Below are the code and all the weights of a small trained network. Each question names an input and a class and asks about switching units off, where a switched-off unit gives its printed mean instead of its output.

import numpy as np


def w(rows, s, z=0):
    codes = np.array(rows[::2]) - 128.0
    scale = np.full(codes.shape[1], s)
    scale[-1] = z or s
    return codes * scale


def f(y):
    return y / 2 * (1 + np.tanh(0.7978845608 * (y + 0.044715 * y**3)))


def log_softmax(a):
    a = a - a.max(-1, keepdims=True)
    return a - np.log(np.exp(a).sum(-1, keepdims=True))


def net(x, mask):
    res = np.array(x, float).reshape(1, 8) / 4 @ E
    y = f(res @ A[0][:, :-1].T + A[0][:, -1])
    res = res + np.where(mask, y, B[0][:, -1]) @ B[0][:, :-1]
    return log_softmax(res[-1] @ U[:, :-1].T + U[:, -1])


A, B = {}, {}
E = w([
[111,90,76,144,71,150],'x0',
[140,104,86,141,157,81],'x1',
[128,233,189,192,51,126],'x2',
[33,154,182,126,177,63],'x3',
[92,106,83,177,52,101],'x4',
[54,58,125,152,170,154],'x5',
[207,128,201,210,168,2],'x6',
[130,121,159,127,177,115],'x7',
],0.0082)
A[0] = w([
[140,131,82,117,77,173,228],'n1',
[95,123,140,83,217,164,139],'n2',
[216,112,131,125,152,113,178],'n3',
[164,134,72,78,129,165,144],'n4',
[170,165,205,146,86,137,187],'n5',
[154,103,63,87,155,142,189],'n6',
[87,104,140,107,166,166,141],'n7',
[134,164,178,160,91,152,187],'n8',
[75,110,136,134,113,96,186],'n9',
[122,178,174,146,101,120,233],'n10',
[108,106,73,155,48,130,156],'n11',
[167,103,164,159,153,77,148],'n12',
[56,143,146,109,126,108,198],'n13',
[34,97,75,118,127,170,208],'n14',
[55,166,160,139,117,94,160],'n15',
[63,140,160,130,155,67,167],'n16',
[81,106,83,155,81,150,125],'n17',
[98,109,141,143,105,130,190],'n18',
[133,118,180,146,164,45,232],'n19',
[70,104,101,95,144,178,198],'n20',
[93,121,148,88,218,152,154],'n21',
[221,107,130,148,133,105,176],'n22',
[248,157,140,119,107,130,253],'n23',
[48,98,95,131,120,164,186],'n24',
[148,122,161,159,172,61,186],'n25',
[154,179,169,131,78,167,148],'n26',
[48,98,121,103,170,144,178],'n27',
[109,152,168,142,147,58,165],'n28',
[140,96,119,96,134,140,147],'n29',
],0.012,0.0053)
B[0] = w([
[131,96,66,49,56,61,210],'n1',
[180,144,205,98,163,163,216],'n2',
[203,83,81,180,184,55,196],'n3',
[168,88,141,18,131,57,187],'n4',
[161,205,55,165,112,168,206],'n5',
[177,51,154,13,125,79,198],'n6',
[147,124,189,103,111,175,183],'n7',
[131,190,81,155,100,191,185],'n8',
[73,130,125,141,127,142,171],'n9',
[103,223,94,169,111,197,204],'n10',
[84,85,24,169,112,64,196],'n11',
[148,90,137,239,202,104,203],'n12',
[53,167,162,91,118,173,190],'n13',
[86,35,176,98,29,167,240],'n14',
[46,187,120,82,134,144,191],'n15',
[48,168,166,129,184,131,209],'n16',
[29,45,83,155,18,97,183],'n17',
[88,139,114,161,113,156,156],'n18',
[100,144,166,220,228,129,249],'n19',
[130,87,195,58,45,177,222],'n20',
[196,178,253,120,178,198,222],'n21',
[223,110,102,168,158,89,198],'n22',
[248,159,20,139,140,77,239],'n23',
[93,36,161,145,47,176,213],'n24',
[119,98,169,235,233,100,226],'n25',
[190,223,59,128,26,221,186],'n26',
[125,136,204,114,78,225,216],'n27',
[51,191,124,152,229,92,208],'n28',
[140,98,138,101,122,128,157],'n29',
],0.0067,0.011)
U = w([
[197,223,36,154,68,161,146],'0',
[3,187,152,154,214,123,82],'1',
[145,86,239,78,103,202,248],'2',
[201,76,114,231,252,67,125],'3',
[37,17,77,120,37,122,137],'4',
[219,62,62,27,152,37,17],'5',
],0.0069,0.0012)

Each question gives the input, the list of numbers given to net, and the class t.
The units are the neurons (one row each of A and B). Each row of codes is followed by its name. A weight is (code - 128) times the scale printed after its matrix; where a second scale follows, it is the last column's (A, B and U).
mask holds one flag per neuron, in row order. A switched-off neuron (its flag False) gives its mean, the last column of its row in B, instead of its output. The means were averaged over made-up inputs and are rounded, as every weight is.
A unit's drop is (log p(t) with every unit on - log p(t) with that unit switched off) / (log p(t) with every unit on - log p(t) with every unit switched off).
The circuit of an input: a set's keep is (log p(t) with only the set's units on - log p(t) with every unit switched off) / (log p(t) with every unit on - log p(t) with every unit switched off). Starting from the 12 units with the biggest drops (on a tie, the unit counted first), units are removed one at a time, each time the one whose removal leaves the highest keep (on an exact tie, the one counted first), for as long as the keep stays at least 0.8.
units of the circuit, in order: the units of the circuit, biggest drop first
most important unit: the unit with the biggest drop
k most important neurons: the k neurons with the biggest drops, biggest first
drop when u is switched off: that unit's drop, to one decimal
input [-1,-8,-2,-7,5,-5,-2,1], class 5: most important unit	n4
input [-7,7,1,-3,4,-8,0,-1], class 3: 2 most important neurons	[n3, n22]
input [1,-7,-1,3,4,-4,-4,6], class 4: units of the circuit, in order	[n21, n2, n19]
input [-2,-8,-1,1,7,7,3,1], class 1: units of the circuit, in order	[n6, n16, n15]
input [7,-4,-3,0,1,6,6,-2], class 4: 2 most important neurons	[n23, n21]
input [-5,-6,4,-1,6,4,6,-6], class 0: 4 most important neurons	[n5, n26, n8, n10]
input [7,3,-8,-5,7,7,6,7], class 4: 3 most important neurons	[n17, n14, n23]
input [8,5,5,-5,-1,-7,7,1], class 3: 2 most important neurons	[n3, n12]
input [-6,-4,-5,-3,6,-6,-5,-1], class 5: 2 most important neurons	[n4, n6]
input [7,3,6,-6,2,7,4,-4], class 4: 2 most important neurons	[n17, n11]
input [4,-4,1,-5,-5,0,3,7], class 3: drop when n27 is switched off	0.1
input [1,-1,3,-5,-2,0,-3,6], class 0: drop when n26 is switched off	0.2
input [-2,7,3,-6,-2,6,0,-4], class 5: drop when n19 is switched off	0.1
input [-8,7,-2,7,6,-6,1,4], class 1: most important neuron	[n16]
input [0,-5,2,-4,-1,-4,0,3], class 0: drop when n12 is switched off	0.0
